Below are the code and all the weights of a small trained network. Each question names an input and a target symbol and asks about switching units off, where a switched-off unit gives its printed mean instead of its output.

import numpy as np


def w(rows, s, z=0):
    codes = np.array(rows[::2]) - 128.0
    scale = np.full(codes.shape[1], s)
    scale[-1] = z or s
    return codes * scale


def f(y):
    return np.maximum(y, 0)


def softmax(a):
    e = np.exp(a - a.max(-1, keepdims=True))
    return e / e.sum(-1, keepdims=True)


def log_softmax(a):
    a = a - a.max(-1, keepdims=True)
    return a - np.log(np.exp(a).sum(-1, keepdims=True))


def net(x, mask):
    ids = ['ΠΣαβγδηθλτ'.index(c) for c in x.split()]
    T = len(ids)
    res = E[ids] + P[:T]
    u = 0
    for l in range(2):
        r = res
        for j in range(2):
            rows = slice(4 * j, 4 * j + 4)
            q, k, v = (r @ M[l][rows].T for M in (Q, K, V))
            z = softmax(np.where(np.tri(T) > 0, q @ k.T / 4**0.5, -1e9)) @ v
            o = O[l][rows]
            res = res + np.where(mask[u + j], z, o[:, -1]) @ o[:, :-1]
        u += 2
        y = f(res @ A[l][:, :-1].T + A[l][:, -1])
        res = res + np.where(mask[u : u + 8], y, B[l][:, -1]) @ B[l][:, :-1]
        u += 8
    return log_softmax(res[-1] @ U[:, :-1].T + U[:, -1])


Q, K, V, O, A, B = {}, {}, {}, {}, {}, {}
E = w([
[179,137,187,2],'Π',
[160,154,161,136],'Σ',
[160,182,152,145],'α',
[192,188,176,52],'β',
[112,169,152,149],'γ',
[6,72,143,110],'δ',
[86,163,167,129],'η',
[41,148,143,153],'θ',
[75,169,156,144],'λ',
[78,171,162,149],'τ',
],0.0087)
P = w([
[123,109,67,145],'0',
[167,61,199,191],'1',
[105,99,118,149],'2',
[114,131,98,128],'3',
[151,80,215,173],'4',
[86,121,132,138],'5',
[96,146,112,113],'6',
[128,95,232,164],'7',
[59,134,146,134],'8',
[74,161,126,99],'9',
[111,115,248,151],'10',
],0.015)
Q[0] = w([
[168,122,91,6],'0.h0',
[79,6,71,59],'0.h0',
[134,112,32,98],'0.h0',
[119,120,140,138],'0.h0',
[122,165,209,123],'0.h1',
[165,139,238,167],'0.h1',
[134,115,110,160],'0.h1',
[145,134,201,149],'0.h1',
],0.026)
K[0] = w([
[176,80,127,25],'0.h0',
[72,5,105,77],'0.h0',
[148,41,70,151],'0.h0',
[118,128,132,127],'0.h0',
[108,178,160,112],'0.h1',
[55,183,172,119],'0.h1',
[131,99,112,153],'0.h1',
[77,165,163,122],'0.h1',
],0.03)
V[0] = w([
[76,200,103,147],'0.h0',
[123,167,138,1],'0.h0',
[103,92,114,106],'0.h0',
[88,134,100,180],'0.h0',
[64,27,111,49],'0.h1',
[118,78,132,80],'0.h1',
[122,204,115,219],'0.h1',
[230,236,135,131],'0.h1',
],0.0068)
O[0] = w([
[222,130,109,119,22],'0.h0',
[119,118,83,226,220],'0.h0',
[124,167,145,162,98],'0.h0',
[186,151,145,94,7],'0.h0',
[139,7,101,39,175],'0.h1',
[147,80,128,70,167],'0.h1',
[88,206,114,254,57],'0.h1',
[215,204,149,136,89],'0.h1',
],0.0079,0.0015)
A[0] = w([
[177,217,104,95,1],'0.n0',
[115,140,116,129,6],'0.n1',
[143,131,204,157,212],'0.n2',
[197,163,179,47,36],'0.n3',
[182,130,53,236,44],'0.n4',
[125,137,8,162,67],'0.n5',
[91,178,51,44,102],'0.n6',
[94,116,162,156,116],'0.n7',
],0.014,0.005)
B[0] = w([
[144,95,172,244,139],'0.n0',
[248,158,87,95,128],'0.n1',
[114,16,162,113,254],'0.n2',
[134,99,240,203,156],'0.n3',
[244,163,179,35,133],'0.n4',
[148,133,68,238,135],'0.n5',
[193,120,168,240,171],'0.n6',
[223,148,146,101,187],'0.n7',
],0.015,0.0081)
Q[1] = w([
[120,133,111,96],'1.h0',
[56,153,135,106],'1.h0',
[101,128,126,119],'1.h0',
[154,179,33,253],'1.h0',
[112,132,157,134],'1.h1',
[99,93,162,164],'1.h1',
[82,181,72,119],'1.h1',
[110,159,127,119],'1.h1',
],0.027)
K[1] = w([
[163,96,140,155],'1.h0',
[143,63,120,169],'1.h0',
[151,101,119,136],'1.h0',
[2,179,231,83],'1.h0',
[110,163,137,113],'1.h1',
[118,148,156,147],'1.h1',
[165,111,91,168],'1.h1',
[211,57,121,194],'1.h1',
],0.03)
V[1] = w([
[109,195,165,105],'1.h0',
[196,177,77,2],'1.h0',
[222,53,166,75],'1.h0',
[109,41,82,56],'1.h0',
[127,130,129,132],'1.h1',
[134,153,160,170],'1.h1',
[220,154,95,44],'1.h1',
[58,130,188,230],'1.h1',
],0.0086)
O[1] = w([
[142,66,133,166,37],'1.h0',
[131,1,79,177,7],'1.h0',
[103,153,39,190,254],'1.h0',
[251,73,138,66,41],'1.h0',
[143,129,130,116,126],'1.h1',
[180,120,124,81,130],'1.h1',
[121,183,179,73,70],'1.h1',
[161,88,85,142,181],'1.h1',
],0.0098,0.0076)
A[1] = w([
[130,128,29,150,13],'1.n0',
[115,54,160,47,29],'1.n1',
[91,68,161,109,132],'1.n2',
[166,142,26,121,255],'1.n3',
[191,157,6,99,113],'1.n4',
[131,42,186,130,6],'1.n5',
[196,187,78,110,90],'1.n6',
[124,119,106,105,32],'1.n7',
],0.014,0.0079)
B[1] = w([
[126,144,217,144,141],'1.n0',
[100,98,81,179,199],'1.n1',
[164,72,91,114,237],'1.n2',
[254,148,73,96,187],'1.n3',
[15,168,157,185,156],'1.n4',
[118,219,172,100,249],'1.n5',
[102,66,97,72,163],'1.n6',
[206,129,176,97,128],'1.n7',
],0.024,0.012)
U = w([
[152,182,55,132,68],'Π',
[192,37,164,136,218],'Σ',
[168,89,179,254,114],'α',
[49,149,103,189,177],'β',
[90,22,81,173,152],'γ',
[107,112,113,62,2],'δ',
[116,88,158,128,151],'η',
[138,172,194,113,18],'θ',
[112,78,151,137,174],'λ',
[109,61,146,141,190],'τ',
],0.0063,0.0037)

Each question gives the input, a string of symbols that net reads in full, and the target symbol t.
The units are the heads (4 rows each of Q, K, V and O) and the neurons (one row each of A and B). Each row of codes is followed by its name. A weight is (code - 128) times the scale printed after its matrix; where a second scale follows, it is the last column's (O, A, B and U).
mask holds one flag per unit, layer by layer, with each layer's heads first. A switched-off unit (its flag False) gives its mean, the last column of its rows in O or B, instead of its output. The means were averaged over made-up inputs and are rounded, as every weight is.
A unit's drop is (log p(t) with every unit on - log p(t) with that unit switched off) / (log p(t) with every unit on - log p(t) with every unit switched off).
The circuit of an input: a set's keep is (log p(t) with only the set's units on - log p(t) with every unit switched off) / (log p(t) with every unit on - log p(t) with every unit switched off). Starting from the 12 units with the biggest drops (on a tie, the unit counted first), units are removed one at a time, each time the one whose removal leaves the highest keep (on an exact tie, the one counted first), for as long as the keep stays at least 0.8.
circuit, biggest first: the units of the circuit, biggest drop first
most important unit: the unit with the biggest drop
top k neurons: the k neurons with the biggest drops, biggest first
k most important neurons of layer l: the k neurons of layer l with the biggest drops, biggest first
which heads matter: for each layer, one digit per head in row order, 1 if its drop is at least 0.15 and else 0, layers parted by /
input τ θ β β γ δ δ δ Π γ, target Σ: most important unit	0.n6
input β β Π β, target α: circuit, biggest first	(0.h1, 0.n3, 0.n0)
input γ β Σ, target γ: 2 most important neurons of layer 1	(1.n5, 1.n3)
input β β β β δ, target γ: top 3 neurons	(1.n2, 1.n1, 0.n6)
input η β λ β λ Π δ Σ, target γ: 2 most important neurons of layer 1	(1.n1, 1.n2)
input γ Π τ, target γ: which heads matter	11 / 10
input β Π γ λ β β δ γ, target γ: top 2 neurons	(0.n2, 1.n2)
input δ Σ λ β Π β Π, target Σ: top 3 neurons	(1.n5, 0.n2, 0.n6)
input β γ β α θ β, target β: 4 most important neurons of layer 0	(0.n0, 0.n2, 0.n7, 0.n5)
input α γ Π β β τ, target α: circuit, biggest first	(0.n4, 1.h0, 1.n0)
input β α β δ λ Σ β α, target θ: which heads matter	11 / 00
input Π δ β, target Π: circuit, biggest first	(1.n3, 1.h0)
input β α γ Σ Π β τ Π α, target β: 4 most important neurons of layer 0	(0.n2, 0.n0, 0.n5, 0.n4)
input θ β δ β δ θ, target θ: circuit, biggest first	(1.h0, 0.n5)
input α α δ, target α: circuit, biggest first	(0.n4, 1.h0, 1.n0)
input β β δ β θ Π, target β: 2 most important neurons of layer 0	(0.n0, 0.n7)
input Π τ η Π θ Σ Π, target Σ: circuit, biggest first	(1.h0, 1.n5)
input λ α Π Σ Σ Π β η Π δ, target Π: 2 most important neurons of layer 1	(1.n3, 1.n2)
input θ γ β γ θ δ, target θ: 4 most important neurons of layer 0	(0.n5, 0.n7, 0.n2, 0.n6)
input β Π β θ, target Π: circuit, biggest first	(1.n3, 0.n2)
input β β β β δ Π β Π γ, target β: circuit, biggest first	(1.n2, 1.n3)
input δ α Π Π β γ δ α β, target δ: circuit, biggest first	(1.h0, 1.n6, 0.n5)
input Π β τ γ Π Π, target Π: circuit, biggest first	(1.h0, 1.n3)
input β β γ Π, target Π: which heads matter	10 / 00
